Below are the code and all the weights of a small trained network. Each question names an input and a target symbol and asks about switching units off, where a switched-off unit gives its printed mean instead of its output.

import numpy as np


def w(rows, s, z=0):
    codes = np.array(rows[::2]) - 128.0
    scale = np.full(codes.shape[1], s)
    scale[-1] = z or s
    return codes * scale


def norm(h):
    return h / np.sqrt((h * h).mean(-1, keepdims=True) + 1e-5)


def f(y):
    return np.maximum(y, 0)


def softmax(a):
    e = np.exp(a - a.max(-1, keepdims=True))
    return e / e.sum(-1, keepdims=True)


def log_softmax(a):
    a = a - a.max(-1, keepdims=True)
    return a - np.log(np.exp(a).sum(-1, keepdims=True))


def net(x, mask):
    ids = ['Ξαβδεζηθλμπστφψω'.index(c) for c in x.split()]
    T = len(ids)
    res = E[ids] + P[:T]
    u = 0
    for l in range(3):
        r = norm(res)
        for j in range(2):
            rows = slice(2 * j, 2 * j + 2)
            q, k, v = (r @ M[l][rows].T for M in (Q, K, V))
            z = softmax(np.where(np.tri(T) > 0, q @ k.T / 2**0.5, -1e9)) @ v
            o = O[l][rows]
            res = res + np.where(mask[u + j], z, o[:, -1]) @ o[:, :-1]
        u += 2
        y = f(norm(res) @ A[l][:, :-1].T + A[l][:, -1])
        res = res + np.where(mask[u : u + 8], y, B[l][:, -1]) @ B[l][:, :-1]
        u += 8
    return log_softmax(norm(res)[-1] @ U[:, :-1].T + U[:, -1])


Q, K, V, O, A, B = {}, {}, {}, {}, {}, {}
E = w([
[141,117,168,123,76,155,203,123,151,182],'Ξ',
[135,88,139,103,65,156,197,115,110,180],'α',
[164,118,148,137,100,147,206,96,137,174],'β',
[155,112,156,107,131,159,198,108,106,160],'δ',
[197,112,133,117,97,153,194,115,143,163],'ε',
[166,103,153,89,134,163,192,112,81,147],'ζ',
[145,122,197,188,136,139,189,80,73,155],'η',
[99,121,191,87,160,155,164,51,69,143],'θ',
[159,135,138,114,117,119,146,4,95,142],'λ',
[149,144,128,32,136,156,136,51,70,132],'μ',
[153,226,184,123,178,127,111,96,172,136],'π',
[131,189,173,58,112,148,75,179,75,118],'σ',
[173,162,160,180,106,107,91,215,79,116],'τ',
[175,177,107,75,94,93,49,156,125,120],'φ',
[121,111,138,112,106,29,90,176,85,121],'ψ',
[36,59,150,143,66,150,37,179,201,94],'ω',
],0.0028)
P = w([
[137,118,120,126,157,140,100,133,116,255],'0',
[154,113,155,116,159,134,117,127,132,203],'1',
[162,113,174,107,147,129,116,119,129,183],'2',
[151,130,171,104,124,124,134,119,121,169],'3',
[150,146,168,110,114,117,140,119,118,151],'4',
[143,153,165,109,108,114,147,120,109,133],'5',
[138,165,159,112,106,112,151,121,111,115],'6',
[131,166,153,118,96,113,160,120,111,95],'7',
[139,169,149,122,107,115,160,107,105,63],'8',
[107,179,139,125,80,108,170,112,114,69],'9',
[94,194,129,125,79,106,183,121,123,40],'10',
],0.0037)
Q[0] = w([
[157,184,196,43,144,28,143,161,84,103],'L0H0',
[141,168,214,92,28,83,229,112,118,186],'L0H0',
[50,69,87,189,151,189,78,142,140,135],'L0H1',
[103,215,227,127,2,99,243,124,115,97],'L0H1',
],0.0046)
K[0] = w([
[54,76,115,177,119,144,27,139,192,131],'L0H0',
[54,97,120,128,126,176,99,109,141,29],'L0H0',
[156,127,86,121,184,143,140,110,116,242],'L0H1',
[124,171,143,119,98,111,137,115,132,2],'L0H1',
],0.0052)
V[0] = w([
[172,140,121,132,92,123,126,143,119,122],'L0H0',
[188,182,127,96,165,95,198,126,55,109],'L0H0',
[154,185,67,114,187,85,63,155,69,131],'L0H1',
[207,130,112,107,149,130,255,91,122,153],'L0H1',
],0.0028)
O[0] = w([
[160,131,139,136,165,121,125,127,130,124,137],'L0H0',
[184,93,190,71,211,106,137,174,162,139,143],'L0H0',
[226,103,211,94,53,105,218,104,150,130,124],'L0H1',
[73,191,3,124,109,100,194,183,152,104,254],'L0H1',
],0.0028,0.0015)
A[0] = w([
[160,65,165,172,65,176,215,43,133,158,74],'L0N0',
[103,79,171,78,106,122,214,71,171,110,7],'L0N1',
[150,56,132,182,170,183,92,113,143,19,10],'L0N2',
[150,68,143,116,115,172,177,157,193,132,61],'L0N3',
[3,102,14,217,84,186,64,57,138,104,26],'L0N4',
[192,41,146,96,210,155,146,163,165,111,90],'L0N5',
[108,58,115,170,180,166,58,114,152,143,54],'L0N6',
[162,103,174,147,61,84,19,78,117,149,102],'L0N7',
],0.0021,0.0014)
B[0] = w([
[172,159,151,88,148,112,69,120,103,96,251],'L0N0',
[185,166,101,142,160,111,107,151,93,140,192],'L0N1',
[173,153,148,79,133,67,136,95,134,92,129],'L0N2',
[134,132,158,122,161,133,133,87,110,131,163],'L0N3',
[253,165,113,149,130,189,118,202,139,86,178],'L0N4',
[99,118,132,156,73,132,107,108,129,139,156],'L0N5',
[185,144,113,119,85,155,148,181,159,120,132],'L0N6',
[92,94,68,132,131,149,164,144,148,144,216],'L0N7',
],0.003,0.0011)
Q[1] = w([
[196,159,211,93,114,125,133,110,95,143],'L1H0',
[134,244,122,48,76,111,255,160,98,123],'L1H0',
[114,138,80,164,149,119,95,115,103,217],'L1H1',
[209,131,163,99,129,111,141,108,74,149],'L1H1',
],0.0068)
K[1] = w([
[107,114,149,117,97,90,74,148,155,51],'L1H0',
[102,144,143,155,128,95,122,99,87,3],'L1H0',
[178,95,115,85,197,120,158,139,93,186],'L1H1',
[157,170,189,105,103,110,67,112,114,171],'L1H1',
],0.0063)
V[1] = w([
[157,139,125,93,105,193,181,179,183,115],'L1H0',
[120,196,139,157,141,191,74,22,3,159],'L1H0',
[211,59,159,123,159,170,243,83,93,106],'L1H1',
[68,121,173,146,23,217,103,50,156,120],'L1H1',
],0.0023)
O[1] = w([
[90,144,59,106,124,181,100,159,157,129,174],'L1H0',
[141,120,99,189,83,155,251,61,92,92,248],'L1H0',
[112,78,39,147,224,178,127,183,165,42,193],'L1H1',
[123,203,156,130,35,85,130,128,105,90,2],'L1H1',
],0.0027,0.00092)
A[1] = w([
[154,117,104,142,115,100,153,90,184,117,91],'L1N0',
[135,88,165,117,144,124,105,126,153,113,112],'L1N1',
[149,100,108,157,134,139,167,138,153,109,23],'L1N2',
[128,146,144,180,146,154,98,103,111,148,65],'L1N3',
[111,102,161,169,116,150,3,97,112,100,78],'L1N4',
[57,130,89,180,105,139,84,92,126,121,20],'L1N5',
[117,110,93,164,65,100,78,101,163,116,137],'L1N6',
[114,114,168,192,139,97,148,89,97,105,3],'L1N7',
],0.0042,0.0011)
B[1] = w([
[98,134,138,115,159,161,147,140,89,128,240],'L1N0',
[84,134,120,168,91,118,116,93,114,134,243],'L1N1',
[76,94,122,126,147,155,117,111,102,166,187],'L1N2',
[123,94,129,102,125,155,133,167,172,117,239],'L1N3',
[40,131,159,89,100,210,117,122,103,69,225],'L1N4',
[202,150,104,117,156,168,111,174,124,134,220],'L1N5',
[106,184,121,92,157,178,132,126,4,146,254],'L1N6',
[135,116,70,62,95,155,128,146,155,147,251],'L1N7',
],0.0034,0.00053)
Q[2] = w([
[254,152,199,77,128,94,160,110,107,136],'L2H0',
[121,197,94,130,106,96,248,148,121,101],'L2H0',
[41,90,50,209,93,109,98,115,152,133],'L2H1',
[87,180,90,99,145,146,215,159,116,65],'L2H1',
],0.0089)
K[2] = w([
[132,126,137,104,92,87,91,171,129,105],'L2H0',
[139,162,136,123,121,115,131,108,109,11],'L2H0',
[112,119,105,133,138,164,164,95,122,155],'L2H1',
[115,154,128,121,134,124,127,126,121,47],'L2H1',
],0.012)
V[2] = w([
[231,139,8,104,132,47,117,36,233,145],'L2H0',
[145,92,134,251,184,9,234,111,139,150],'L2H0',
[223,178,128,237,115,204,87,220,171,148],'L2H1',
[124,232,205,123,230,135,116,29,255,108],'L2H1',
],0.0032)
O[2] = w([
[184,149,58,151,58,64,150,136,166,81,120],'L2H0',
[55,178,113,97,115,37,207,89,84,102,86],'L2H0',
[146,253,119,106,127,141,149,140,55,46,180],'L2H1',
[202,130,77,116,127,124,158,71,59,247,248],'L2H1',
],0.005,0.0013)
A[2] = w([
[133,133,204,108,35,138,139,38,82,93,41],'L2N0',
[138,100,203,86,167,3,101,132,158,112,18],'L2N1',
[135,105,196,71,162,17,104,129,161,110,7],'L2N2',
[126,123,82,148,96,53,168,126,143,102,71],'L2N3',
[59,156,129,115,109,94,153,90,103,140,113],'L2N4',
[209,179,154,142,96,130,98,107,170,119,123],'L2N5',
[67,139,191,219,89,174,97,103,197,58,138],'L2N6',
[146,23,102,178,138,105,142,82,141,154,87],'L2N7',
],0.0053,0.002)
B[2] = w([
[45,164,104,166,92,87,113,206,162,177,231],'L2N0',
[182,136,203,214,178,3,122,192,158,229,254],'L2N1',
[167,124,184,204,176,21,123,184,142,196,246],'L2N2',
[128,130,163,135,184,155,42,90,140,121,186],'L2N3',
[153,69,125,178,99,144,91,140,109,102,241],'L2N4',
[95,41,115,120,92,104,130,164,93,68,250],'L2N5',
[131,116,102,54,156,29,105,52,94,157,239],'L2N6',
[131,208,193,105,64,135,134,140,167,87,158],'L2N7',
],0.0051,0.0025)
U = w([
[81,95,58,136,196,151,142,169,148,148,117],'Ξ',
[209,38,107,104,62,104,115,190,118,20,147],'α',
[79,101,69,75,191,145,179,184,191,140,181],'β',
[63,75,215,89,82,149,225,87,160,155,91],'δ',
[140,138,160,173,85,118,114,11,197,76,171],'ε',
[154,190,169,67,71,154,150,120,254,110,128],'ζ',
[61,37,139,191,184,132,191,75,48,68,173],'η',
[104,144,175,67,132,126,53,88,93,129,6],'θ',
[105,251,186,87,148,126,146,186,53,50,120],'λ',
[120,160,60,224,167,147,35,91,134,87,173],'μ',
[202,164,72,87,109,105,197,71,59,190,182],'π',
[123,193,48,108,164,130,80,155,171,95,158],'σ',
[142,104,201,187,160,11,106,195,149,181,160],'τ',
[174,71,205,107,170,252,45,129,90,170,163],'φ',
[72,72,98,69,134,77,119,115,149,158,13],'ψ',
[85,160,92,231,40,198,121,214,131,187,6],'ω',
],0.0058,0.0017)

Each question gives the input, a string of symbols that net reads in full, and the target symbol t.
The units are the heads (2 rows each of Q, K, V and O) and the neurons (one row each of A and B). Each row of codes is followed by its name. A weight is (code - 128) times the scale printed after its matrix; where a second scale follows, it is the last column's (O, A, B and U).
mask holds one flag per unit, layer by layer, with each layer's heads first. A switched-off unit (its flag False) gives its mean, the last column of its rows in O or B, instead of its output. The means were averaged over made-up inputs and are rounded, as every weight is.
A unit's drop is (log p(t) with every unit on - log p(t) with that unit switched off) / (log p(t) with every unit on - log p(t) with every unit switched off).
The circuit of an input: a set's keep is (log p(t) with only the set's units on - log p(t) with every unit switched off) / (log p(t) with every unit on - log p(t) with every unit switched off). Starting from the 12 units with the biggest drops (on a tie, the unit counted first), units are removed one at a time, each time the one whose removal leaves the highest keep (on an exact tie, the one counted first), for as long as the keep stays at least 0.8.
circuit, biggest first: the units of the circuit, biggest drop first
most important unit: the unit with the biggest drop
top k neurons: the k neurons with the biggest drops, biggest first
k most important neurons of layer l: the k neurons of layer l with the biggest drops, biggest first
which heads matter: for each layer, one digit per head in row order, 1 if its drop is at least 0.15 and else 0, layers parted by /
input φ β β π θ π π η π ω π, target ω: which heads matter	00 / 01 / 01
input Ξ π φ δ Ξ Ξ Ξ, target ω: circuit, biggest first	L0H1; L2N6
input ω π ψ, target φ: circuit, biggest first	L2H0; L0H1; L1N4
input ψ Ξ ζ φ Ξ Ξ δ π θ η Ξ, target δ: which heads matter	11 / 00 / 11
input Ξ π Ξ π π φ ζ, target α: which heads matter	00 / 00 / 10
input Ξ ω π π η ε, target ω: circuit, biggest first	L0H0; L2N0
input π Ξ π β π τ π π π, target π: which heads matter	01 / 00 / 01
input π π π β π π τ Ξ λ, target λ: which heads matter	10 / 00 / 01
input Ξ α ζ Ξ σ Ξ β η φ δ π, target α: circuit, biggest first	L2N5; L2H0
input π β δ, target π: circuit, biggest first	L2H1; L2N1
input Ξ β Ξ, target μ: which heads matter	01 / 00 / 11
input δ π λ Ξ ζ π π β ε, target π: circuit, biggest first	L2H1
input π ψ Ξ π π Ξ β δ δ θ π, target π: which heads matter	10 / 00 / 01
input η π ψ σ Ξ ψ θ α μ, target ζ: top 2 neurons	L2N7; L0N0
input π π ψ σ π η Ξ π φ, target α: most important unit	L2H0
input Ξ σ α, target φ: which heads matter	00 / 00 / 10
input β π φ π ω π, target ω: which heads matter	11 / 00 / 01
input μ φ π ε π β π η π Ξ β, target π: which heads matter	10 / 00 / 01
input δ π φ π ω η, target ω: which heads matter	01 / 00 / 00
input π σ ε, target φ: circuit, biggest first	L2H0
input π Ξ ψ β π π ζ Ξ π π φ, target α: circuit, biggest first	L2N5; L2H0; L2N1
input Ξ Ξ π ζ, target π: which heads matter	00 / 00 / 00
input ψ ε β β β π π φ μ, target α: circuit, biggest first	L2H0; L2N5
input π φ β β η, target η: which heads matter	01 / 11 / 10
input Ξ τ π η, target λ: which heads matter	00 / 00 / 01
input π ψ η Ξ Ξ, target η: which heads matter	01 / 00 / 10
input π π β ψ π σ π, target φ: circuit, biggest first	L2H0
input ω ζ Ξ, target φ: 2 most important neurons of layer 1	L1N4; L1N6
input Ξ Ξ β, target μ: 2 most important neurons of layer 2	L2N3; L2N1
input η τ π π π φ φ π π ω Ξ, target ω: top 2 neurons	L2N0; L2N6
